[[ 48 -38 -31  66   5  12  50]
 [ -2 -60  22  47  55  23  20]] >> 12

[[21 54 42 62 35 38]
 [13 66 41 63 30 30]
 [30 45 47 43 37 36]] >> 30

[[  9 -22 -26   7 -35 -22  11]
 [-39  -7 -65 -33  -3  -7  -9]] >> -22

[[ -1 -20  19  37]
 [ 21 -43  51   4]] >> 19

[[-54  54 -22  46]
 [ 30   5  -6  -6]] >> -22

[[  3  24  12   4  12   0 -13]
 [ -7  60  14  20  21  14 -31]
 [-14 -17  38 -67  38 -29  13]] >> 14

[[ 16  -2   8   3]
 [-19   2  -3   1]
 [-58  16 -12   5]] >> -3
---
[[-0.142, 0.041, -0.202, 0.000, -0.147, 0.065, 0.167],
 [-0.083, -0.039, 0.069, -0.001, -0.143, 0.044, -0.028],
 [-0.093, -0.050, -0.093, 0.101, -0.098, 0.135, 0.085]] gives -0.142

[[-68.15, 20.64, -30.25, -118.51],
 [141.03, -54.62, -179.64, -55.68],
 [-216.96, -16.90, 133.82, -218.46]] gives -68.15

[[-13.4, -3.1, -3.5, -3.0, -10.8, -3.8, 17.6],
 [-5.0, 9.3, 10.9, 2.9, -15.3, 5.9, 19.5],
 [-6.3, 5.4, -6.8, -13.4, 7.4, -3.6, -0.4]] gives -13.4

[[150.321, 121.776, 132.904, -167.738, -3.162],
 [138.920, 136.346, 132.324, -165.865, -8.114],
 [166.517, 100.777, 136.182, -168.276, 7.822]] gives 150.321

[[15.120, -13.977, -14.521, 18.460, 9.220, 20.722],
 [1.595, -1.307, 4.654, 2.089, 17.736, 1.820],
 [-9.471, -2.101, 5.465, -2.150, 3.890, -10.376]] gives 15.120

[[0.2, 1.6, -0.8, -0.9, -0.3, 1.3],
 [0.2, 0.9, 1.6, -0.4, 0.6, 0.7],
 [-1.7, 1.5, 0.3, 0.9, 0.2, 0.7]] gives 0.2
---
[[-42  33  -4   5  16 -50 -46]
 [ 44 -67 -52   0  -7 -21  31]
 [ 24 -31 -62  39  31 -11 -44]] yields 24

[[-24 -15   9 -22 -17  32 -48]
 [-60  23   8  -6 -41   3   2]
 [-69  21 -14  13 -43 -13  11]] yields -69

[[ 30 -52  -5 -55  35   9]
 [-69  41  10   1  31  56]
 [  0  -1   0   0   1  -1]] yields 0

[[ -2  -7   4 -36  -4  -1]
 [ -1  44  13  63   9  -4]
 [-18   2  -7   4 -28  -8]] yields -18

[[-25 -12 -10 -26 -18 -57]
 [ 18 -22 -33  30 -69 -34]
 [ 33 -13  -6 -18 -25 -25]] yields 33

[[ 50  40 -27 -16   3]
 [ 53  34 -18  -7  -3]
 [ 26  11  -9 -10   2]] yields 26
---
Input: [-63 -12   0  -5 -55]
Output: 0, 0

Input: [ 19  52 -23 -58  24 -13   6]
Output: -58, 52

Input:
[[ 6  0 23 54 67]
 [16 49 68 57 28]
 [14 34 56 58 31]]
Output: 68, 68

Input: [ 15  24 -17 -33 -19 -21  58]
Output: -33, 58

Input:
[[ 15 -24   4 -15  26   8 -39]
 [ 55   9  34 -58  11 -31 -23]
 [  0 -11 -23  -1  31   7 -26]]
Output: -58, 55

Input: [  3 -41  17  47 -50  54 -48]
Output: 47, 54
---
[[  0  52  -8  55]
 [-12  37  -9  37]
 [  0  57  -2  62]] --> 37

[[ 27  51 -42  57 -20  51]
 [ 24  50  43 -26 -53  49]
 [-16 -57  21 -38 -58 -37]] --> -57

[[ 20  -4 -38  57  -5]
 [-66 -23   6 -16 -35]] --> -66

[[-13  55  29 -22]
 [  7  41  38  -6]] --> -22

[-66 -57 -36 -11 -28 -37 -43] --> -36

[-29  64  27 -37 -47  11] --> 64
---
0.06,0.13,0.04,-0.14,0.07,0.09,0.11
0.22,0.06,0.04,0.08,0.07,-0.02,-0.07
0.01,-0.13,0.10,-0.20,0.13,0.14,-0.08
→ 0.11, 0.01

0.08,0.04,0.01,-0.04
0.10,-0.15,-0.09,0.09
→ -0.04, 0.10

-141.96,85.27,99.97,24.23,47.17 → 47.17, -141.96

0.015,0.200,0.042,-0.128,0.083,-0.002,-0.150
-0.035,0.184,0.039,-0.079,0.161,-0.112,-0.200
→ -0.150, -0.035

-134.004,-51.326,102.773,24.679,-87.411,151.787 → 151.787, -134.004

-186.008,156.638,-89.258,-51.280,-103.792,34.100,118.713
48.013,-103.226,134.105,102.019,51.619,-116.538,114.500
-52.787,93.435,-105.637,-141.390,18.902,-95.069,147.613
→ 118.713, -52.787
---
[[ 11   7 -14  54 -52]
 [ 23  -8  21 -24  29]
 [  1  -9 -49  -3  40]] Answer: 54

[[ -6  64   7  22]
 [ 11 -12 -63 -12]
 [ -2   2  52  34]] Answer: 7

[[  2  23 -56  44   3   6]
 [  9   6 -38  24  11   9]
 [-28   8  31  38 -43  58]] Answer: 3

[[  9 -51  -2 -56]
 [ -6  48 -45  52]
 [ 57 -42 -19  29]] Answer: -2

[[-12 -25  42 -67]
 [-52 -49  14  20]
 [ 30   4  29  44]] Answer: 42

[[  0  52 -13  43  -4  41  47]
 [ 49  43  42   2 -12  58 -10]
 [ 38  40  37  54  45  37   8]] Answer: 41
